Here is a tiny trained network, its code and every weight. The questions are about switching its units off for an input and a class, where a switched-off unit gives its printed mean instead of its output.

import numpy as np


def w(rows, s, z=0):
    codes = np.array(rows[::2]) - 128.0
    scale = np.full(codes.shape[1], s)
    scale[-1] = z or s
    return codes * scale


def norm(h):
    return h / np.sqrt((h * h).mean(-1, keepdims=True) + 1e-5)


def f(y):
    return y / 2 * (1 + np.tanh(0.7978845608 * (y + 0.044715 * y**3)))


def log_softmax(a):
    a = a - a.max(-1, keepdims=True)
    return a - np.log(np.exp(a).sum(-1, keepdims=True))


def net(x, mask):
    res = np.array(x, float).reshape(1, 8) / 4 @ E
    u = 0
    for l in range(2):
        y = f(norm(res) @ A[l][:, :-1].T + A[l][:, -1])
        res = res + np.where(mask[u : u + 5], y, B[l][:, -1]) @ B[l][:, :-1]
        u += 5
    return log_softmax(norm(res)[-1] @ U[:, :-1].T + U[:, -1])


A, B = {}, {}
E = w([
[105,180,183,169,58,19],'x0',
[196,100,18,171,105,122],'x1',
[154,82,167,111,32,158],'x2',
[60,82,30,83,99,125],'x3',
[149,93,92,120,1,137],'x4',
[96,215,43,194,115,182],'x5',
[194,131,128,90,125,146],'x6',
[72,76,124,193,70,188],'x7',
],0.0091)
A[0] = w([
[155,143,54,144,195,225,18],'0.n1',
[148,64,216,43,138,141,35],'0.n2',
[78,210,170,160,55,79,84],'0.n3',
[151,86,144,189,117,64,48],'0.n4',
[11,140,156,179,174,185,2],'0.n5',
],0.011,0.0081)
B[0] = w([
[254,159,86,236,180,224,243],'0.n1',
[230,106,200,45,113,209,235],'0.n2',
[58,175,143,230,156,84,251],'0.n3',
[158,61,129,196,158,116,135],'0.n4',
[52,14,222,168,209,108,192],'0.n5',
],0.0098,0.003)
A[1] = w([
[135,117,93,77,254,81,181],'1.n1',
[241,100,131,175,82,37,2],'1.n2',
[151,192,87,85,241,49,113],'1.n3',
[169,161,231,129,161,130,29],'1.n4',
[102,51,52,135,81,139,5],'1.n5',
],0.012,0.0022)
B[1] = w([
[170,186,121,135,105,44,244],'1.n1',
[64,6,248,176,172,157,234],'1.n2',
[197,212,107,195,49,27,252],'1.n3',
[143,124,93,111,68,43,253],'1.n4',
[56,141,74,74,107,91,194],'1.n5',
],0.011,0.005)
U = w([
[182,150,123,187,224,155,123],'0',
[142,119,157,151,128,77,43],'1',
[164,152,5,137,174,234,101],'2',
[129,171,135,89,145,170,3],'3',
[212,95,198,39,131,133,160],'4',
[104,206,110,163,96,56,224],'5',
[74,43,50,62,74,174,98],'6',
[57,85,198,186,186,134,136],'7',
],0.02,0.012)

Each question gives the input, the list of numbers given to net, and the class t.
The units are the neurons (one row each of A and B). Each row of codes is followed by its name. A weight is (code - 128) times the scale printed after its matrix; where a second scale follows, it is the last column's (A, B and U).
mask holds one flag per neuron, layer by layer. A switched-off neuron (its flag False) gives its mean, the last column of its row in B, instead of its output. The means were averaged over made-up inputs and are rounded, as every weight is.
A unit's drop is (log p(t) with every unit on - log p(t) with that unit switched off) / (log p(t) with every unit on - log p(t) with every unit switched off).
The circuit of an input: a set's keep is (log p(t) with only the set's units on - log p(t) with every unit switched off) / (log p(t) with every unit on - log p(t) with every unit switched off). Starting from all 10 units, units are removed one at a time, each time the one whose removal leaves the highest keep (on an exact tie, the one counted first), for as long as the keep stays at least 0.8.
units of the circuit, in order: the units of the circuit, biggest drop first
unit that matters most: the unit with the biggest drop
top k neurons: the k neurons with the biggest drops, biggest first
top k neurons in layer l: the k neurons of layer l with the biggest drops, biggest first
drop of u: that unit's drop, to one decimal
input [6,4,4,-3,-4,5,-6,4], class 7: units of the circuit, in order	[1.n3; 1.n1]
input [0,6,6,4,7,-7,-2,-7], class 6: unit that matters most	1.n5
input [-8,-5,-5,6,-2,-4,5,-7], class 5: top 2 neurons	[1.n3; 1.n1]
input [8,3,5,0,-6,8,-3,3], class 7: units of the circuit, in order	[1.n3; 1.n4]
input [1,5,-2,4,4,5,-2,0], class 6: units of the circuit, in order	[1.n3; 1.n1]
input [7,4,-4,-8,-4,-5,8,3], class 7: top 2 neurons	[1.n2; 0.n4]
input [6,5,-3,-4,0,6,-5,6], class 7: units of the circuit, in order	[1.n3; 1.n4]
input [5,5,5,6,8,6,8,-2], class 6: units of the circuit, in order	[1.n3; 1.n2]
input [-2,1,1,-3,-6,3,4,0], class 2: units of the circuit, in order	[0.n1; 1.n2]
input [-5,4,-2,-1,-2,3,5,-8], class 5: top 2 neurons in layer 1	[1.n3; 1.n1]
input [-1,4,8,-2,-5,-2,-2,7], class 6: top 2 neurons in layer 0	[0.n1; 0.n3]
input [1,-6,-5,4,-2,6,8,3], class 0: top 4 neurons in layer 1	[1.n2; 1.n5; 1.n4; 1.n1]
input [6,4,8,7,1,-3,-5,-1], class 6: top 2 neurons	[1.n5; 1.n3]
input [2,-5,-3,1,2,3,-6,7], class 7: units of the circuit, in order	[0.n5]
input [2,2,-1,6,-8,3,4,8], class 7: top 2 neurons	[0.n5; 1.n3]
input [8,7,5,-7,-7,-5,-4,-4], class 7: top 2 neurons	[1.n2; 0.n4]
input [0,1,6,-1,8,-1,8,1], class 6: top 2 neurons in layer 0	[0.n1; 0.n2]
input [-7,-8,5,2,-8,-5,1,5], class 4: drop of 0.n2	0.3
input [6,4,5,-5,1,2,4,5], class 7: drop of 1.n2	0.3
input [5,6,3,2,-2,-6,3,6], class 7: units of the circuit, in order	[1.n2]
input [1,1,-2,-7,-8,-6,5,-6], class 5: drop of 1.n3	0.4
